Below is a small trained network, with its code and all its weights. Each question gives an input and a class and asks what happens when units are switched off, that is, made to give their printed mean instead of their output.

import numpy as np


def w(rows, s, z=0):
    codes = np.array(rows[::2]) - 128.0
    scale = np.full(codes.shape[1], s)
    scale[-1] = z or s
    return codes * scale


def norm(h):
    return h / np.sqrt((h * h).mean(-1, keepdims=True) + 1e-5)


def f(y):
    return y / 2 * (1 + np.tanh(0.7978845608 * (y + 0.044715 * y**3)))


def log_softmax(a):
    a = a - a.max(-1, keepdims=True)
    return a - np.log(np.exp(a).sum(-1, keepdims=True))


def net(x, mask):
    res = np.array(x, float).reshape(1, 8) / 4 @ E
    u = 0
    for l in range(2):
        y = f(norm(res) @ A[l][:, :-1].T + A[l][:, -1])
        res = res + np.where(mask[u : u + 16], y, B[l][:, -1]) @ B[l][:, :-1]
        u += 16
    return log_softmax(norm(res)[-1] @ U[:, :-1].T + U[:, -1])


A, B = {}, {}
E = w([
[217,147,171,150,70,75,75],'x0',
[103,62,168,89,96,5,200],'x1',
[115,90,67,157,138,235,150],'x2',
[171,68,113,162,95,170,121],'x3',
[124,107,187,66,41,103,169],'x4',
[128,168,216,94,84,146,62],'x5',
[163,18,95,237,218,163,45],'x6',
[118,153,172,95,105,99,118],'x7',
],0.0019)
A[0] = w([
[179,217,79,134,75,224,96,108],'0.n1',
[96,107,136,120,100,184,108,83],'0.n2',
[100,48,166,118,162,54,166,17],'0.n3',
[115,130,127,122,131,134,128,102],'0.n4',
[104,203,137,122,109,208,102,89],'0.n5',
[116,136,168,71,29,101,223,1],'0.n6',
[144,176,89,136,163,63,136,85],'0.n7',
[161,127,128,182,121,164,44,107],'0.n8',
[137,50,135,119,163,40,175,63],'0.n9',
[48,185,102,45,160,76,229,122],'0.n10',
[122,70,30,165,184,214,189,11],'0.n11',
[154,166,101,141,122,160,138,53],'0.n12',
[192,72,118,175,88,166,47,76],'0.n13',
[114,137,162,65,47,103,191,35],'0.n14',
[149,108,90,255,203,177,36,49],'0.n15',
[149,207,165,108,120,22,103,63],'0.n16',
],0.0034,0.0018)
B[0] = w([
[52,64,182,103,189,109,84,198],'0.n1',
[151,156,134,134,147,110,122,127],'0.n2',
[11,109,158,105,136,116,65,130],'0.n3',
[131,123,127,124,110,142,118,118],'0.n4',
[65,135,164,87,180,155,103,160],'0.n5',
[131,123,133,73,65,130,169,165],'0.n6',
[172,163,128,127,143,98,111,121],'0.n7',
[184,98,184,114,116,153,138,178],'0.n8',
[36,165,159,117,138,138,64,145],'0.n9',
[251,66,176,145,84,131,77,208],'0.n10',
[72,98,15,181,134,138,241,185],'0.n11',
[88,88,146,121,127,103,120,111],'0.n12',
[185,68,177,177,110,133,138,181],'0.n13',
[135,108,114,60,58,117,213,156],'0.n14',
[166,102,148,66,17,122,194,252],'0.n15',
[149,144,26,158,171,97,164,161],'0.n16',
],0.003,0.0021)
A[1] = w([
[137,89,107,154,86,61,175,128],'1.n1',
[124,126,78,134,134,162,171,74],'1.n2',
[119,147,157,84,59,111,136,81],'1.n3',
[37,184,99,66,141,91,159,159],'1.n4',
[140,144,103,143,169,86,118,138],'1.n5',
[120,142,125,110,103,116,130,93],'1.n6',
[109,182,149,88,149,194,88,76],'1.n7',
[66,84,138,98,77,180,134,112],'1.n8',
[122,153,133,39,2,95,197,1],'1.n9',
[99,103,32,164,152,173,194,56],'1.n10',
[144,178,178,113,117,70,94,131],'1.n11',
[107,77,144,118,89,178,147,81],'1.n12',
[131,133,138,126,122,129,167,88],'1.n13',
[60,86,153,126,139,86,101,79],'1.n14',
[126,142,146,71,56,110,174,67],'1.n15',
[138,78,116,139,110,60,171,128],'1.n16',
],0.0058,0.0029)
B[1] = w([
[106,179,150,94,167,190,115,193],'1.n1',
[75,112,93,157,122,135,106,137],'1.n2',
[120,62,83,92,186,153,199,181],'1.n3',
[224,76,180,193,80,125,76,210],'1.n4',
[115,194,112,112,80,67,169,136],'1.n5',
[121,122,114,180,238,136,132,121],'1.n6',
[50,183,189,19,206,195,132,155],'1.n7',
[158,213,83,150,164,68,126,189],'1.n8',
[207,49,146,40,139,115,248,254],'1.n9',
[26,91,16,154,67,222,200,211],'1.n10',
[86,131,3,158,153,154,199,207],'1.n11',
[171,184,88,169,122,63,101,170],'1.n12',
[137,125,110,141,158,126,87,116],'1.n13',
[31,58,168,110,77,85,116,139],'1.n14',
[159,57,138,75,188,118,200,191],'1.n15',
[93,171,153,90,151,182,103,189],'1.n16',
],0.0034,0.0028)
U = w([
[87,215,201,68,193,216,69,87],'0',
[52,91,10,211,103,214,175,188],'1',
[23,72,192,144,116,40,74,50],'2',
[154,234,70,171,152,33,127,17],'3',
[246,85,194,212,77,160,43,125],'4',
[187,82,152,25,134,95,255,252],'5',
],0.0093,0.0018)

Each question gives the input, the list of numbers given to net, and the class t.
The units are the neurons (one row each of A and B). Each row of codes is followed by its name. A weight is (code - 128) times the scale printed after its matrix; where a second scale follows, it is the last column's (A, B and U).
mask holds one flag per neuron, layer by layer. A switched-off neuron (its flag False) gives its mean, the last column of its row in B, instead of its output. The means were averaged over made-up inputs and are rounded, as every weight is.
A unit's drop is (log p(t) with every unit on - log p(t) with that unit switched off) / (log p(t) with every unit on - log p(t) with every unit switched off).
The circuit of an input: a set's keep is (log p(t) with only the set's units on - log p(t) with every unit switched off) / (log p(t) with every unit on - log p(t) with every unit switched off). Starting from the 12 units with the biggest drops (on a tie, the unit counted first), units are removed one at a time, each time the one whose removal leaves the highest keep (on an exact tie, the one counted first), for as long as the keep stays at least 0.8.
units of the circuit, in order: the units of the circuit, biggest drop first
top k neurons: the k neurons with the biggest drops, biggest first
top k neurons in layer l: the k neurons of layer l with the biggest drops, biggest first
input [-7,-8,-5,-3,3,-1,3,1], class 0: units of the circuit, in order => [1.n7]
input [-4,-6,-5,8,3,5,-5,-4], class 0: top 2 neurons in layer 0 => [0.n15 0.n5]
input [-5,-2,-8,-5,-8,5,-5,-4], class 3: top 2 neurons => [0.n16 1.n11]
input [-7,5,6,-1,1,3,3,8], class 2: units of the circuit, in order => [0.n3 1.n14 1.n11 0.n15]
input [5,-5,-5,-8,4,-2,-1,-4], class 3: top 2 neurons in layer 0 => [0.n15 0.n16]
input [6,-2,2,-7,1,-8,4,5], class 3: top 3 neurons in layer 1 => [1.n5 1.n9 1.n7]
input [-7,6,-6,5,-4,-5,3,3], class 2: units of the circuit, in order => [0.n3 0.n9 1.n14]
input [-5,-1,-8,2,6,3,5,3], class 2: units of the circuit, in order => [0.n15 1.n9]
input [-6,0,-3,-5,-1,7,0,-2], class 0: units of the circuit, in order => [0.n15 1.n9]
input [-5,8,4,-7,-5,4,-1,2], class 2: top 2 neurons => [0.n15 0.n3]
input [6,2,1,-6,-8,-7,-1,-1], class 3: top 2 neurons => [0.n7 1.n5]
input [6,-5,-2,8,-3,-3,-7,-1], class 0: top 2 neurons => [0.n15 0.n1]
input [2,3,-8,2,-6,5,7,8], class 3: top 4 neurons in layer 1 => [1.n11 1.n4 1.n5 1.n9]
input [-3,3,-4,1,-7,5,4,4], class 2: units of the circuit, in order => [1.n14]
input [6,7,-4,-8,-6,-2,4,-3], class 3: top 2 neurons in layer 0 => [0.n1 0.n16]
input [7,6,0,4,-2,-3,4,-8], class 4: top 2 neurons in layer 1 => [1.n11 1.n10]
input [1,2,7,-4,7,3,5,0], class 4: top 2 neurons => [0.n13 1.n11]
input [3,8,2,-3,0,-7,8,1], class 2: top 2 neurons in layer 1 => [1.n11 1.n14]
input [0,1,-6,1,8,-2,7,-7], class 2: top 2 neurons in layer 1 => [1.n14 1.n4]
input [-7,-4,-8,1,-5,2,8,8], class 4: top neuron => [0.n15]
